Below is a small trained network, with its code and all its weights. Each question gives an input and a class and asks what happens when units are switched off, that is, made to give their printed mean instead of their output.

import numpy as np


def w(rows, s, z=0):
    codes = np.array(rows[::2]) - 128.0
    scale = np.full(codes.shape[1], s)
    scale[-1] = z or s
    return codes * scale


def f(y):
    return y / 2 * (1 + np.tanh(0.7978845608 * (y + 0.044715 * y**3)))


def log_softmax(a):
    a = a - a.max(-1, keepdims=True)
    return a - np.log(np.exp(a).sum(-1, keepdims=True))


def net(x, mask):
    res = np.array(x, float).reshape(1, 3) / 4 @ E
    y = f(res @ A[0][:, :-1].T + A[0][:, -1])
    res = res + np.where(mask, y, B[0][:, -1]) @ B[0][:, :-1]
    return log_softmax(res[-1] @ U[:, :-1].T + U[:, -1])


A, B = {}, {}
E = w([
[126,186,50,104,254,85],'x0',
[231,220,125,176,131,183],'x1',
[187,59,166,236,193,52],'x2',
],0.006)
A[0] = w([
[176,168,117,129,140,169,198],'N1',
[51,131,92,48,248,92,182],'N2',
[111,95,154,123,7,140,252],'N3',
[79,76,122,113,136,94,108],'N4',
[188,177,124,164,131,156,108],'N5',
[117,122,121,95,41,144,21],'N6',
[151,115,111,159,226,101,137],'N7',
[72,113,119,85,73,121,38],'N8',
[133,104,144,141,118,108,150],'N9',
[137,126,132,138,88,120,168],'N10',
[138,126,135,125,105,120,123],'N11',
[106,126,134,94,26,155,12],'N12',
[132,135,134,152,135,120,109],'N13',
[107,108,146,128,81,133,205],'N14',
[141,116,125,128,120,137,115],'N15',
[97,45,164,149,61,94,85],'N16',
[152,64,151,212,186,65,184],'N17',
[116,129,115,130,145,155,173],'N18',
[133,167,111,90,139,146,167],'N19',
[102,137,124,102,117,152,68],'N20',
[118,112,128,138,73,133,181],'N21',
[138,104,149,169,161,105,87],'N22',
[133,133,129,132,130,146,158],'N23',
[129,129,121,122,152,114,71],'N24',
],0.017,0.0027)
B[0] = w([
[140,137,98,109,110,39,183],'N1',
[67,193,38,116,83,252,229],'N2',
[69,127,217,68,92,117,215],'N3',
[84,122,120,130,68,77,169],'N4',
[109,114,180,143,128,37,190],'N5',
[131,192,175,139,150,165,162],'N6',
[142,208,139,103,165,164,212],'N7',
[177,110,217,121,95,124,162],'N8',
[114,99,98,116,157,129,149],'N9',
[107,98,153,122,109,138,145],'N10',
[116,113,136,121,124,136,132],'N11',
[128,214,182,132,157,170,175],'N12',
[142,119,141,129,138,132,137],'N13',
[95,111,168,120,100,126,163],'N14',
[119,118,136,130,127,132,129],'N15',
[22,104,13,163,185,82,199],'N16',
[249,13,61,140,124,163,253],'N17',
[147,131,105,106,121,116,136],'N18',
[179,156,71,143,116,93,161],'N19',
[184,128,133,142,119,155,140],'N20',
[97,120,170,134,105,137,158],'N21',
[178,103,112,158,127,156,173],'N22',
[131,124,127,121,119,114,134],'N23',
[113,164,138,189,122,152,134],'N24',
],0.035,0.013)
U = w([
[134,129,195,167,188,200,6],'0',
[130,209,139,113,122,101,202],'1',
[128,185,253,78,101,161,154],'2',
[218,95,118,165,187,176,71],'3',
[53,129,167,112,111,166,60],'4',
[132,66,131,154,118,53,241],'5',
[138,145,64,151,108,215,133],'6',
],0.0063,0.0018)

Each question gives the input, the list of numbers given to net, and the class t.
The units are the neurons (one row each of A and B). Each row of codes is followed by its name. A weight is (code - 128) times the scale printed after its matrix; where a second scale follows, it is the last column's (A, B and U).
mask holds one flag per neuron, in row order. A switched-off neuron (its flag False) gives its mean, the last column of its row in B, instead of its output. The means were averaged over made-up inputs and are rounded, as every weight is.
A unit's drop is (log p(t) with every unit on - log p(t) with that unit switched off) / (log p(t) with every unit on - log p(t) with every unit switched off).
The circuit of an input: a set's keep is (log p(t) with only the set's units on - log p(t) with every unit switched off) / (log p(t) with every unit on - log p(t) with every unit switched off). Starting from the 12 units with the biggest drops (on a tie, the unit counted first), units are removed one at a time, each time the one whose removal leaves the highest keep (on an exact tie, the one counted first), for as long as the keep stays at least 0.8.
units of the circuit, in order: the units of the circuit, biggest drop first
most important unit: the unit with the biggest drop
top k neurons: the k neurons with the biggest drops, biggest first
drop of u: that unit's drop, to one decimal
input [3,-1,5], class 3: units of the circuit, in order : (N17)
input [-8,-4,3], class 4: units of the circuit, in order : (N16; N3)
input [0,-4,-3], class 2: units of the circuit, in order : (N17; N8)
input [0,1,1], class 3: units of the circuit, in order : (N2; N3)
input [-4,-2,0], class 4: top 2 neurons : (N16; N7)
input [4,4,-4], class 1: top 2 neurons : (N17; N1)
input [6,7,3], class 3: top 2 neurons : (N3; N7)
input [0,-3,-1], class 4: top 2 neurons : (N17; N7)
input [1,-7,-1], class 4: top 4 neurons : (N17; N4; N8; N22)
input [6,4,-2], class 1: top 3 neurons : (N17; N1; N5)
input [-6,-2,7], class 5: top 2 neurons : (N2; N16)
input [-6,2,1], class 4: top 3 neurons : (N16; N7; N8)
input [0,6,-6], class 1: units of the circuit, in order : (N17; N1)
input [-6,1,0], class 2: units of the circuit, in order : (N3)
input [-2,-5,-2], class 4: top 4 neurons : (N16; N7; N4; N5)
input [4,5,1], class 1: top 2 neurons : (N17; N7)
input [-7,-4,-1], class 2: drop of N17 : 0.1
input [-1,1,1], class 5: drop of N7 : 0.3
input [-3,-7,-6], class 2: drop of N22 : 0.0
input [-2,8,5], class 5: most important unit : N5
